In the rows, zero is written as 128.
Each row of numbers belongs to one of the elements below and depends on some of the facts about them. Some rows are named. Which element is each other row?

Some facts about the elements:
Θ: uses; β: refers to; φ: belongs to class
lagral Θ:butekle φ:a
kletran β:mogral φ:a
peflesek Θ:tubil, gruvu, drisum φ:a
zemok Θ:keloplek φ:f
flaska Θ:klorik φ:b
gaber β:tridre φ:e
klifi φ:a
motu Θ:daki, plibre φ:d
dubu φ:b
dolas Θ:skabrovo φ:a
stabir Θ:tudrim φ:b
gruvu Θ:bredom φ:a
skiklu φ:d
zoza β:skebim φ:a
lostu Θ:lerul φ:e
zuster Θ:solom φ:c
lerul Θ:lostu, riklega φ:c
platom β:toser φ:c
zuva Θ:brudo, pluskur, keloplek φ:b
tubil φ:e
bidro φ:b
solom Θ:drizok, zuster φ:b
daseber Θ:gizo β:dubu φ:f
litam Θ:plomital φ:e
riklega Θ:galus β:grorik φ:b
gustun φ:b
regruver Θ:butekle φ:b
todru β:riklega φ:d
gribuza Θ:masufa φ:e
drizok Θ:zuster φ:f
rafe β:mogral φ:e
pluflerus Θ:kleni φ:b
trilun φ:c
stozim φ:e
pastenas Θ:pezek β:berotrel φ:c
fato Θ:viful φ:e
druski Θ:nunum φ:a
gogu Θ:pezek, zogru φ:d
zenul Θ:skebrum φ:b
masufa φ:e
dasko φ:b
megrer Θ:didi φ:f
bodrar Θ:dasko β:kesti φ:b
nunum Θ:lefletrom β:plituflar φ:b
duda Θ:pokla β:treros φ:a
lisku β:bibran φ:d
klorik φ:d
tridre Θ:bidro β:susa φ:b
plaver Θ:toredres φ:a
drusteplal φ:b
kleni Θ:pluflerus φ:c
didi φ:a
pokla φ:a
ludadum Θ:kletran β:bukidem φ:f
pladrum Θ:zamotos φ:f
toredres φ:b
silum Θ:platom φ:d
lefletrom Θ:rufle φ:a
bredom β:gudral φ:b
regra β:litam φ:d
skinoni φ:e
keloplek Θ:zuva β:bukidem φ:e
ziskol Θ:butir, dragrer φ:a
klaplan Θ:skiklu β:rufle φ:d
flevum φ:c
zabo φ:d
natun Θ:gogu φ:b
boklik Θ:gustun φ:e
skebrum Θ:zenul β:mogral φ:c
pustus Θ:bodrar φ:d
zamotos β:pladrum φ:e
viful Θ:fato φ:e
drisum Θ:tubil φ:c
pluskur Θ:brudo, zuva β:berotrel φ:f
skabrovo Θ:dolas φ:b
namubris β:mogral φ:a
dragrer φ:b
rufle Θ:salan, nunum β:drezer φ:f
zufu Θ:stutri φ:b
plibre Θ:zazu φ:d
drosogre φ:b
galus Θ:lostu φ:e
zazu β:dolas φ:f
tidu φ:e
mogral Θ:drusteplal φ:c
plomital φ:a
plituflar φ:e
salan φ:d
butir Θ:ziskol φ:f
gizo Θ:daseber φ:e
biklis Θ:tidu, lagral, butekle, regruver φ:c
pezek φ:a
tamo Θ:trilun φ:f
butekle Θ:tidu φ:b
brudo Θ:gaber, zuva φ:e
tretos Θ:butir φ:c
daki Θ:plibre φ:f
bruge Θ:stabir φ:e
stutri φ:e
zogru Θ:pastenas φ:d
sopla Θ:gustun φ:a
votra Θ:litam β:giflem φ:d
klutuska Θ:duda, stozim φ:c
tudrim Θ:stabir, bruge φ:a

Known rows:
[130 133 102 145 119 123 141 139 129 136 143 114 144 127 135 119 127 126
 118 127 114 116 112 151 141 126 137 149 125 120 121 120 115 121 146] : lisku
[141 142 142 100 143 153 146 146 100 128 138 111  89 132 146 138 163 139
  95  87 178 122 125  99  95 124  81 128 118 135 117 151 129 119  98] : plituflar
[112 133 126 214 110 112 174  99 111 146 157  90  97 125 147 130 114 135
 111 135 109 152 108 100 121 138 150 173  92 128 143 104 108 126 153] : todru
[123 141 138 105 137 154 148 153 104 133 144 107 100 139 153 134 161 134
  96  81 173 126 123 102 109 119  91 132 127 123 110 151 125 122  90] : skinoni
[148  68 118 153 103  41  59 114 112 145 141 165 150 182 143 145  73  96
 134 150  97 170 154 149  78 111 185  73 162 178 112 125 144 117 184] : zuster
[134 103 130 153 138 101  99 111 150 125 107 156 145 116 147 129 103 117
 134 169 100 137 143 136 157 126 155 100 143 147 139 104 129 156 178] : drisum
[152 132 115 128  57 167 140 168 124 135 143 122 127 136  80 108 127 153
 157 142  92 116  70 134  99 136 109 167  89 112 122 139 104  86 102] : peflesek
[ 40 163 166  47 130  73 134  87 169  97 103 118 171 101  98 181 133  93
 142 107 153 205 125 147 151 156 110 102  83 139 195 129 138 158 143] : stabir
[138 119 144 143  92 138 163 171 126 134 153 113 102 127  49  62 149 220
 196 132  57 100  56 122 145  99 111 145 113 130 132 148 162  63  85] : lagral
[152 129 116 130  57 169 138 167 125 133 140 125 127 137  76 109 124 154
 159 143  91 119  72 131  98 139 110 165  90 112 121 139 106  87 102] : druski
[143 116 114 160 155  93 122 120 144 135 124 141 145 109 165 127 115 113
 101 156 113 119 140 149 161 119 154 114 138 143 140  99 128 151 200] : trilun
[ 97 171 131 109 180  98 131  85 131 106 136  93 130 122 124 153 148  96
 105 111 148 124 169 147 131 142 154 122 118 117 118 133 164 131 159] : toredres
[155 133 114 130  60 164 143 168 123 137 145 121 126 136  80 109 126 154
 153 140  96 113  71 135 100 134 110 170  88 113 123 138 106  87 105] : plaver
[147 103 138 144 176 128 131 143 139 179 109 212 124  91  95 117  71 130
 124 202 163 149 172 128 109 118 203  95 150 101 215 113 161 148 194] : mogral
[ 90 140 129 100 155 188 178 198 100 189 161 145 114 139 124 116 124 133
  99  88 215 152 143 102 103 103 165 134 157  48 160 161 139 125  84] : rafe
[ 84 155 149 103 161 108 107  74 140  92 113 110 128 129 100 156 136  99
 145 125 131 146 174 131 126 152 156 105 123 120 118 138 162 137 130] : pluflerus
[133 119 122 137 107 129 119 126 134 123 119 136 132 127 108 124 117 134
 148 149 105 130 119 135 126 135 131 133 122 130 129 124 120 123 129] : motu
[132 129 158  95 127 159 128 137 107 117 122 125  91 139 129 141 150 143
 123 100 164 139 128  86  93 130  81 119 121 137 117 155 131 123  75] : litam
[162 146  99 135  75 159 161 177 116 143 159 109 127 130  97 104 137 151
 125 130 106 100  67 148 103 130 109 181  86 109 119 135 106  82 125] : didi
[166 128 122 127  58 167 133 161 123 124 130 130 115 130  67 112 126 159
 160 153  93 117  75 128  86 143  98 161  80 125 125 140 110  85 105] : dolas

Name these rows:
No name comes twice in this set of rows, the named rows included.
[ 74 157 143 106 158 103 111  79 140  97 123 102 140 135 112 154 137  95
 140 112 129 143 169 136 139 143 162 111 129 112 113 137 159 137 128] => bodrar
[111 142 131 106 135 154 149 158 105 134 149 101 110 146 161 133 160 130
  97  73 170 128 120 108 121 115  97 135 133 115 103 152 120 126  86] => zamotos
[106 120 137 102 125  41  66  79  97 119 154 117 135 200 101 172 106  77
 137 101 131 177 183 148  43 135 188  79 143 152  90 162 179  94 143] => solom
[ 71 152 144 105 155 110 106  79 142  91 115 106 136 138 107 157 136  97
 147 119 124 152 172 132 137 149 164 107 130 111 112 140 158 139 124] => nunum
[ 96  98 125 151 154 138 124 154 150 177 118 197 156 118 113 113  66 118
 143 180 139 169 164 133 150 112 229  99 174  73 186 115 142 161 166] => skebrum
[ 83 172 126 110 175  97 131  89 135 107 139  88 138 130 131 152 148  91
 108 102 142 126 166 151 143 140 161 123 125 110 112 134 157 133 152] => bredom
[ 73 145 176 116 199  74 133  79 141  96 128  96 102 120  75 107 162 165
 178 110  98 125 159 122 173 112 155  87 146 138 131 149 219 113 116] => regruver
[ 73 147 176 119 203  69 138  83 138  97 131  95 102 117  75 101 165 172
 179 108  95 120 156 124 177 108 157  85 149 140 131 148 226 109 119] => butekle
[ 87 119  99 145 112  90  79 124 162 120  96 108 139 120 146 116 108  74
 112 152  74 137 101 122 203 110 213  80 194 145 122  76  75 142 132] => pastenas
[ 72 157 165 189 158 138 133  26 123  85 110  83  66 117 113 169 126 104
 132 153 124 171 186  66 108 184 172 141  86 113 123 120 143 154 136] => riklega
[121  94 152 165 166  77 121 114 150 125 117 145 124 107 122  88 123 172
 165 159  70 123 133 128 195  95 157  84 162 162 147 111 177 136 163] => biklis
[135 103 117 174 147 181  78 105 157  92  66 162 123  99 143 130 107 113
 138 203  88 126 176 117 161 163 166 111 142 111 100 103 106 179 165] => lerul
[130 101 177 205 167 109 152  96 101 149 132 123  54 115 220 149 124 130
  71 133 165 169 147  39 120 117 115 108 121 177 157 101 123 174 162] => grorik
[116 127 140 116 131 228 111 138 117  93  93 126  81 132 133 140 155 134
 128 120 149 136 152  73 109 156 101 127 129  96  77 155 106 146  61] => galus
[129 117 109 161 150  96 120 123 145 136 128 135 154 117 172 122 115 109
 105 149 109 121 139 152 171 116 160 116 144 137 131  99 124 153 194] => platom

The same elements again, as new rows of numbers:
Some rows with their names:
[133 134 155 118 112 111 141 120 133 101 146 128 131 147 143 138 141 143
 167 140  91 161 114 118 163 135 123 142 139 118 119 146] : zenul
[135 136 156 121 111 110 139 121 128 100 142 131 128 149 141 138 143 144
 164 140  93 159 114 116 162 133 126 142 139 118 120 140] : skabrovo
[105 182 160  76  89  30 144 127 111 137 213 118 119 119 117 118 142  87
 238 142  99 133 124  38 117 149  72 124 146 115 132 157] : butekle
[136 136 151 116 114 110 139 118 131 100 145 130 129 147 143 139 143 144
 167 142  92 161 113 120 162 134 123 142 139 116 120 143] : pluflerus
[138 142 154 125 101  93 141 110 116  96 138 137 134 149 136 145 140 131
 180 133 103 161 127 104 156 140 138 154 151 112 131 135] : gustun
[157 121 152 104 125 147 126 104 152 115 174 114 149 140 134 119 127 173
 159 113  76 173 111 155 171 132 123 136 129 154 121 173] : klutuska
[157 122 146  95 113 118 133  82 132 111 165 128 150 145 122 133 132 152
 183  94  95 176 133 120 149 132 137 148 155 136 141 157] : trilun
[134 159 153  86  68 164 145  33 113 141 183 121 123 140 117 142 149 162
 175  92 125 159 120 137 171 121 125 158 141 136 147 135] : platom
[129 126 118 135 141 147 124 140 136 145 124 128 122 119 133 111 125 128
  98 136 132 113 123 158 124 129 132 119 108 142 117 131] : pustus
[128 120 123 143 148 158 120 145 143 146 128 124 126 123 137 105 122 135
  86 143 128 109 113 176 135 130 131 115  99 148 109 135] : motu
[142 118  99  70 135 124 117 100 117 161  40 139 118 139 151 129 118 104
 140 143 130 122 143  69 106  61 119 157  87 131 179 116] : salan
[130 150  90  92 127 141 119 140 116 126 122 142 129  91 103 120 118 110
  79 141 146 124 118 136 134 117 147 109 140 131 133 132] : lisku
[116 139 133 163 156 145 119 162 135 118 120 119 129 120 146 130  93 129
  77 160 157 102 117 125 139 133 110 127  94 127 105 125] : boklik
[115 145 132 159 146 128 125 153 122 119 113 122 129 120 139 139  96 115
  94 147 168 103 129 105 124 133 121 132 110 114 118 114] : skinoni
[113 145 131 162 145 129 124 152 122 114 113 127 130 120 139 139  92 115
  92 147 169 102 132 107 126 133 117 133 108 117 118 117] : viful
[118 129  81 143  95 180 132 196 105 117  86 130 191  86  61 180 138 155
  70 146 156  91 151  37 109 126  75 117 177 109 122  96] : gaber
[138  66 124 144 146  89 108 179 173 124 101 153 126 146 134  98 191 118
 169 107  64 130 135 171 114 136 141 116 107 140 111 126] : pladrum
[142 112 107 156 150  72 126 167 142 147 107 110 118 127 124 106 118 121
 114 101  88 114 120 146 102 110 171 109 132 133 135 100] : bibran
[131  95 124 167 141  88 126 147 140 148 107 111 110 147 134 109 136 119
 140 102  98 108 132 161  94 118 151 113 119 133 130 100] : kesti
[123 115 102 133 119 115 118 137 132 143 111 122 113 124 113 115 146 110
 130 113 120 113 126 166 114 109 146 108 125 133 130 107] : klebrum

Name these rows:
No name comes twice in this set of rows, the named rows included.
[ 93 124  98  99 185 133 111  66 140 130 168 177 150 129 162 145 146  93
 105 197 164  84  74 205 137 109 143 103 135 176 136 107] => votra
[103 178 111 117 111 163 117 134 109 110 118 139 124  96 114 148 111 108
  70 158 197 101 125 112 154 124 111 128 114 112 119 115] => rafe
[115 142 134 172 141 126 125 146 119 110 114 125 135 119 134 136  89 113
  92 150 172 103 133 119 126 141 133 136 109 116 115 115] => lostu
[105 115  68 134 114 180 132 171 105 107 100 133 209  96  78 189 136 148
  73 186 166  84 131  72 107 112  71 101 187 129 124 100] => keloplek
[ 98 171 131  96 143  93 122 146 111 185 198 118 124  78 112  96  90  81
 145 130 166  78 140  63  63 153  66 111 106 146 135 151] => lagral
[145 122 104  74 166 165 110 103 127 170  51 136 128 122 157 126  79 119
 104 148 150 118 146  57 101  67  98 161  67 146 176 130] => lefletrom
[ 82 189 141 117 120  43 132 159  94 149 180 118 120  94 111 125  93  52
 172 144 180  78 145  25  73 147  69 115 122 109 134 126] => tidu
[132 128 124 140 156 161 121 129 123 149 128 136 138 108 129 121  93 129
  86 121 171 108 142 118 101 140 129 133 114 140 132 134] => klifi
[162 121 159 116 131 134 134 103 161 130 172 109 139 147 139 118 129 183
 163  92  66 166 110 131 163 134 125 144 130 149 129 152] => mogral
[139 126 124 192 158  96 142 211 105 113  90  66 127 121 138 115  26 127
  79 152 128 141 145  85  95 127 141 115 126 107 113 143] => litam
[108  84 112 163 205  56 120  80 157 148 149 151 142 167 181 137 151  90
 156 147 114  71  88 200  98 102 173 105 142 171 149  71] => giflem

The same elements again, as new rows of numbers:
Some rows with their names:
[103 125 129 128 132 127 164  94 106 124 138 124 125 118 177 152 110 116
 154 113 126 119 128 110 119 137 138  98 100 134 123 103 115 157 145 123
  96 139 131 123 137  84 123 146 147 110 118 141 102 135 113] : zamotos
[127 134 133 132 137 132 124 131 132 126 130 118 147 131 114 111 131 126
 129 132 125 138 131 130 126 124 128 122 135 118 129 130 128 129 125 126
 114 131 141 122 118 132 120 122 138 119 118 129 134 128 115] : silum
[123 111 127 113 149 119  99 146 114 125 120 110 124 143  60 127 190 192
 123 186 118 124 127 163 154  98 135 144 177  84 156  93  97  80 156 118
 153 100 191 136 129 144 136 119 115 144 145 152 162 149 108] : biklis
[104 111 121 110  93 151 142 114 136 127 127 120 122 106 145 153 136 143
 162 124 135  87 130 125 117 147 140 111 108 120 121  86 124 135 162 115
 117 104 142 136 131 114 122 122 131 106 134 159 135 129  93] : tidu
[105 156 142 128 140 139 128 112 147 141 136 147 137 133 128 110 134 133
 130 134 108 139 129 118 145 118 132 108 110 138 109 103 114 117 148 129
 111 122 137  96 109 115 145 117 146 112 125 125 103 115 118] : lisku
[132 143 111 106 146  58  68 178 107 127 123 183 100 164  98 150 131 136
  92 164  95 133  94 173 149 133 128 159 151 157 118 141  98  65 112 132
 179 110  93 145 123 153 169 147  97 154 167 111 144 117 196] : duda
[139 142 135 126 160 108 107 141 116 136 117 130 137 156  79 101 151 138
 115 161 113 152 124 142 145  97 119 146 152 115 143 141 109 107 120 136
 150 131 152 113 119 140 145 123 132 153 123 112 128 144 138] : klutuska
[130 166 148 206 102 112  99 130 140 125 163  73 167 110 162 144  72 104
 128  59 137 116 137 131 111 156 104 162 156 142 175 134 152 133 118 129
 103 151 130 149 116 135 118 127  99  84 114 118 103 119 124] : galus
[131 168 156 183 118 129  90 139 159 141 156  72 163 124 123  93 111 121
 125  73 110 139 142 116 128 122 103 145 151 121 170 137 120 134 123 143
 101 149 145 129 102 142 126 109 105 102 112 116 127 114 120] : riklega
[123 142 126 104 173  64 107 130  79 140 114 198  99 177 129 170 132 134
 105 175 102 138  94 158 153 107 136 152 135 170 114 121  85  73 134 131
 175 118 119 127 146 111 166 156 118 161 158 114  95 139 189] : namubris
[119 136 138 142 150 142 131 128 145 119 148 102 150 114 124 105 144 132
 124 119 114 147 144 117 141 129 119  97 129 117 144 120 109 131 132 133
  92 140 141 127 110 117 128 117 132 129 106 130 141 107 118] : bodrar
[123 131 115 104  72 113 114 138 127 152 119 124  79 137 122 106 110 119
 158  99 103  97 113 111 110 123 131 141 104 112 116 133 117 170 127 143
 139 118 105 114 122 137 136 134 125 106 154 131 139 147 119] : gudral
[105 107 118 145 109 134 153 118 133 100 164 116 113  85 206 175  98 120
 128  79 135 111 135 115 114 179 141  88 108 143 120 103 135 152 138 117
  76 138  91 166 138 101 105 149 115  93 135 153 139  92 131] : ludadum
[104  70 101 131 172 204 164  88 151 173 164  37 150  85 114  96 123  91
  69 161  58 165  73  41 141 143 109  64 156  95 122 217 188 122 113 106
 135  94 171 100 160 138  98 131 119 114 154  68 181 115 155] : zuva
[131 149 137 104 153 113 111 129 115 152 104 147 139 163  88 102 151 130
 137 162 106 140 116 133 141  93 118 141 126 129 130 136  94 108 132 139
 157 122 152 100 121 127 153 119 140 158 119 112 115 152 135] : flevum
[137 128 124 121  82 166 151 108 147 140 115 129 138 115 143 133 121 103
 154 111 158  91 139 120 104 145 123 129 104 144 116 125 157 154 131 132
 134 109 124 122 126 130 114 103 142 119 123 142 119 124 101] : plituflar
[106 134 118 127 116 144 161  93 131 142 149 126 125 115 161 144 121  96
 134 121 112 107 126 110 127 154 124  89 102 155 114 109 126 147 139 134
 109 106 124 116 123  99 126 121 143 106 138 139 117 102 124] : gaber
[121 137 140 116 125 154 135 118 147 143 121 114 150 126 127  99 142 122
 154 115 116 128 137 103 125 116 120 105 102 124 130 124 103 144 140 137
 111 133 144 113 117 114 129 110 141 134 104 130 129 129 107] : drosogre
[142 137 128  96 143  82 101 135  90 152  92 197 100 180 116 155 129 132
 116 169 123 126  96 156 136  97 136 176 132 164 110 138 107  84 128 133
 196 114 118 122 150 133 156 145 117 163 159 113  99 155 175] : plomital
[130 151 138 102 152 114 112 128 116 154 102 149 139 166  90 102 151 127
 140 161 107 138 115 131 140  91 118 141 123 132 130 136  92 109 133 140
 157 123 152  98 121 125 155 119 142 159 119 111 113 153 134] : trilun

Which element is each row?
No name comes twice in this set of rows, the named rows included.
[150 111 119 147 101 128 164 101  98 134 139  90 104 134 144 129 117 102
 133  99 146 106 143 125 100 123 134 135 144 114 144 129 148 197 114 146
 109 130 135 136 140 121  76 129 139  96 144 164 134 142  99] => litam
[104 153 133 117 134 126 121 125 139 141 137 139 137 138 125 110 132 122
 139 129  95 131 122 121 136 126 129 103 109 137 113 111  98 124 141 134
 108 121 131 106 105 115 143 120 144 113 127 129 124 114 122] => todru
[122 142 131 126 156 108 157  90  86 149 140 118 127 162 138 122 140  99
 136 133  99 129 128 125 127 107 130 103 128 138 135 111  85 160 133 151
 101 126 155 112 126  87 109 128 159 115 131 156 117 133 117] => regra
[124 114 134 171  80 166 143 119 173 106 158 126 103  81 187 153  95 147
 111  69 169 117 154 115 122 160 146 125 118 134 110 101 185 146 138 116
  93 136  89 149 135 137 104 131 107  79 148 145 116  89 115] => rufle
[105 106 132  91  99 129 107 155 135 113  89 132 128 100 142 130  89 155
 187 113 139 121 103 101 103 134 138 144  85  89 114 147 139 130 139  89
 142 158 113 126 143 134 157 162 120 135  95  90 118 187 114] => giflem
[130 118 147 110 125 157 142 113 129 143 101 103 149 129 131  98 130 129
 172 110 134 131 132  94 108  98 129 123 105 100 136 141 116 162 137 126
 116 151 157 114 138 115 112 123 142 137  93 127 124 169  93] => dubu
[137  86 128 144  83 155 166 105 124 115 131 105 104  98 197 160  91 124
 143  70 172 104 139 105  90 145 150 131 116 119 123 126 170 185 129 116
 100 147 108 158 163 119  73 146 118  92 137 157 128 139 104] => pladrum
[ 90  72  93 149 129 208 177  87 174 136 187  86 130  45 193 174  93  91
  61 126 102 128  91  64 137 208 123  54 127 152  94 166 216 108 129  92
 117  84 107 139 161 126 103 138 101  88 170  95 159  58 168] => pluskur
[113  95 127 161 122 131 158 118 122  84 160 105 118  80 210 181  90 135
 126  77 157 125 141 118 111 169 147 103 124 126 132 107 151 153 134 106
  72 160 101 174 151 102  94 161 112  95 124 150 129 111 124] => daseber

The same elements again, as new rows of numbers:
Some elements and their rows:
[119 169 136 115 122 125 127  94 177 101  88 112 145] : dolas
[110 149 121 125 114 132 139  93 163 103  87 113 152] : gruvu
[118 136  96 123 115 116 133 107 163 114 112 105 156] : stutri
[102 127 141 147 121  86 122 148 162  91 155 107 161] : motu
[111 155 147 118 109 121 126 107 157 101  89 120 168] : riklega
[ 93  97 116 153 119  93 138 154 160  88 150 112 167] : todru
[106 145 108 129 119 129 139  91 166 104  86 108 150] : klifi
[114 152 125 126 106 126 136  88 175 114  62 110 188] : tamo
[141 188 154 149 127 121 119 150 123 120  48 168 132] : tudrim
[ 83 178 104 124 126 138 120 117 175  55  90  86 129] : treros
[104 187 138 146 112 163 157 120 196 100 131 117 222] : biklis
[ 95 110 136 153 112  96 133 151 148  92 155 111 168] : votra
[128 147 126 115 107 119 132 112 156 110 115 119 157] : viful
[101 126 139 147 122  85 121 147 164  90 156 106 161] : plibre
[110 192 137 147 122 183 174 104 199 113 146 128 210] : butekle
[101 125 134 150 122  86 122 148 166  92 155 102 161] : silum
[133 152 143 106 105 113 126 113 147 104 113 130 156] : galus
[ 98 145 109 135 109 113 124 118 174  95  85  96 189] : flevum
[ 77 163 101 130 115 146 131 118 159  53  89  95 136] : klebrum
[137 183 152 150 123 113 114 156 130 119  53 160 150] : stabir

Rows to name:
No name comes twice in this set of rows, the named rows included.
[ 89 128 106 139 101 121 134 121 158  97  84 102 196] => platom
[111 119  96 127 106 126 143 110 146 115 112 113 162] => zamotos
[150 174 141 138 120 111 116 159 127 127  80 159 137] => bruge
[123 151 103 115 125 110 121 106 181 116 112  98 147] => plituflar

